B =
[[ -4 -29 -20   4   5   5  13 -10  16]
 [  6  13   5  -2  -8  27  11  -2  22]
 [-21  19 -10   9  20  13 -27  -2  10]
 [ -4   1  21 -25  10 -31  13  10  10]
 [ -4   4 -21  17  30  -4  14 -20  -3]
 [ -1 -17  -4  14 -16 -16 -34  -9 -10]
 [ 14 -33  16  19  -9 -17  11   2   4]
 [ -4 -20 -11  -6  17 -10  -7 -31  -5]
 [  7  25  -9  10  -7  16  12 -33  -7]
 [ -6 -10 -14 -20  22  -2  -1 -27   3]
 [ 15 -12  -8  -1  28  17  28   7  -5]
 [ 19  -7  22  -9 -14  11 -18  -2  28]
 [ -3 -16  22  36  13  15   6  -2  -1]]
Rows and columns are counted from 1.
(1, 1) = -4
(10, 8) = -27
(6, 2) = -17
(5, 3) = -21
(6, 6) = -16
(2, 2) = 13
(6, 5) = -16
(4, 4) = -25
(8, 6) = -10
(8, 2) = -20
(6, 4) = 14
(11, 5) = 28
(13, 5) = 13
(4, 2) = 1
(5, 2) = 4
(11, 3) = -8
(7, 4) = 19
(7, 9) = 4
(13, 7) = 6
(1, 2) = -29
(8, 8) = -31
(11, 1) = 15
(1, 3) = -20
(8, 7) = -7
(13, 4) = 36
(2, 5) = -8
(5, 4) = 17
(4, 7) = 13
(6, 8) = -9
(11, 8) = 7
(2, 4) = -2
(2, 7) = 11
(9, 4) = 10
(10, 7) = -1
(8, 1) = -4
(1, 5) = 5
(9, 1) = 7

x =
[[450 113 402 279 450 448 474 394 314 581 365 391 518]
 [234 447 356 400 304 310 355 374 355 327 403 405 329]
 [431 802 343 520 321 318 210 335 525  36 358 280 150]
 [399 418 374 389 375 374 358 367 395 335 373 357 351]
 [470 793 346 517 336 340 212 333 540  46 350 271 157]]
Rows and columns are counted from 1.
(1, 1) -> 450
(5, 9) -> 540
(2, 1) -> 234
(1, 12) -> 391
(5, 7) -> 212
(5, 4) -> 517
(3, 4) -> 520
(4, 9) -> 395
(1, 10) -> 581
(3, 5) -> 321
(4, 4) -> 389
(1, 2) -> 113
(2, 6) -> 310
(5, 8) -> 333
(2, 7) -> 355
(5, 6) -> 340
(4, 7) -> 358
(4, 10) -> 335
(4, 13) -> 351

data =
[[-16 -19  -4  21  20  -6   7  13 -20]
 [ 25  18  11  21  -5 -23   6  12   7]
 [ 16  -4 -17   3  -5  -9 -20 -31  19]
 [ 25  13  17  18  -2 -21  15  20   1]
 [-15 -19  -1  -1  -8  10   3  23 -17]
 [ 14  -4 -17  -4  -9  -4 -20 -25  19]
 [  6  13  22 -10   7  12  21   2  12]
 [-14 -16  -4  28  37 -14   5  -1 -17]
 [ 13 -13 -20  -4 -12  -2 -16 -11  14]
 [-15 -10   2 -21   6  19   2 -23   8]
 [ 15  16  -8  13   4 -13 -19 -34  20]
 [ 16 -10 -17   0 -10  -5 -18 -12  15]
 [-10 -22   0   3  -4   4   2  20 -14]]
Rows and columns are counted from 1.
row 1 col 1	-16
row 3 col 1	16
row 6 col 4	-4
row 8 col 5	37
row 4 col 1	25
row 3 col 5	-5
row 11 col 4	13
row 5 col 2	-19
row 3 col 8	-31
row 3 col 4	3
row 9 col 7	-16
row 1 col 5	20
row 3 col 2	-4
row 11 col 5	4
row 1 col 8	13
row 3 col 9	19
row 2 col 9	7
row 12 col 4	0
row 9 col 3	-20
row 1 col 6	-6
row 2 col 7	6
row 11 col 1	15
row 10 col 5	6
row 12 col 6	-5
row 13 col 6	4
row 13 col 4	3
row 10 col 7	2
row 6 col 6	-4
row 7 col 7	21
row 1 col 7	7
row 2 col 3	11
row 2 col 6	-23
row 3 col 7	-20

X =
[[ -6   0  -8  -8   7   2   4]
 [  7 -15 -17 -23  11   1   3]
 [ 38 -16   1  -1 -20 -20 -26]
 [ -8  -3  12  10   8  13   9]
 [-11   0  -5  -7  14   6  13]
 [-12 -10   2  12   5  19  -1]
 [-12  -6   3   9   7  16   4]
 [ -5 -16  -4 -10  18  18  13]
 [ 39  -9   9  16 -33 -26 -37]
 [  3   9   3   7 -11 -12  -7]]
Rows and columns are counted from 1.
(1, 1) -> -6
(1, 6) -> 2
(2, 1) -> 7
(4, 3) -> 12
(4, 2) -> -3
(5, 5) -> 14
(6, 6) -> 19
(8, 1) -> -5
(10, 3) -> 3
(1, 2) -> 0
(2, 3) -> -17
(9, 6) -> -26
(7, 2) -> -6
(10, 5) -> -11
(7, 3) -> 3
(3, 2) -> -16
(6, 2) -> -10
(4, 4) -> 10
(5, 7) -> 13
(7, 7) -> 4
(2, 7) -> 3
(5, 3) -> -5
(8, 3) -> -4
(2, 6) -> 1
(9, 3) -> 9
(6, 1) -> -12
(1, 5) -> 7
(2, 2) -> -15
(3, 7) -> -26
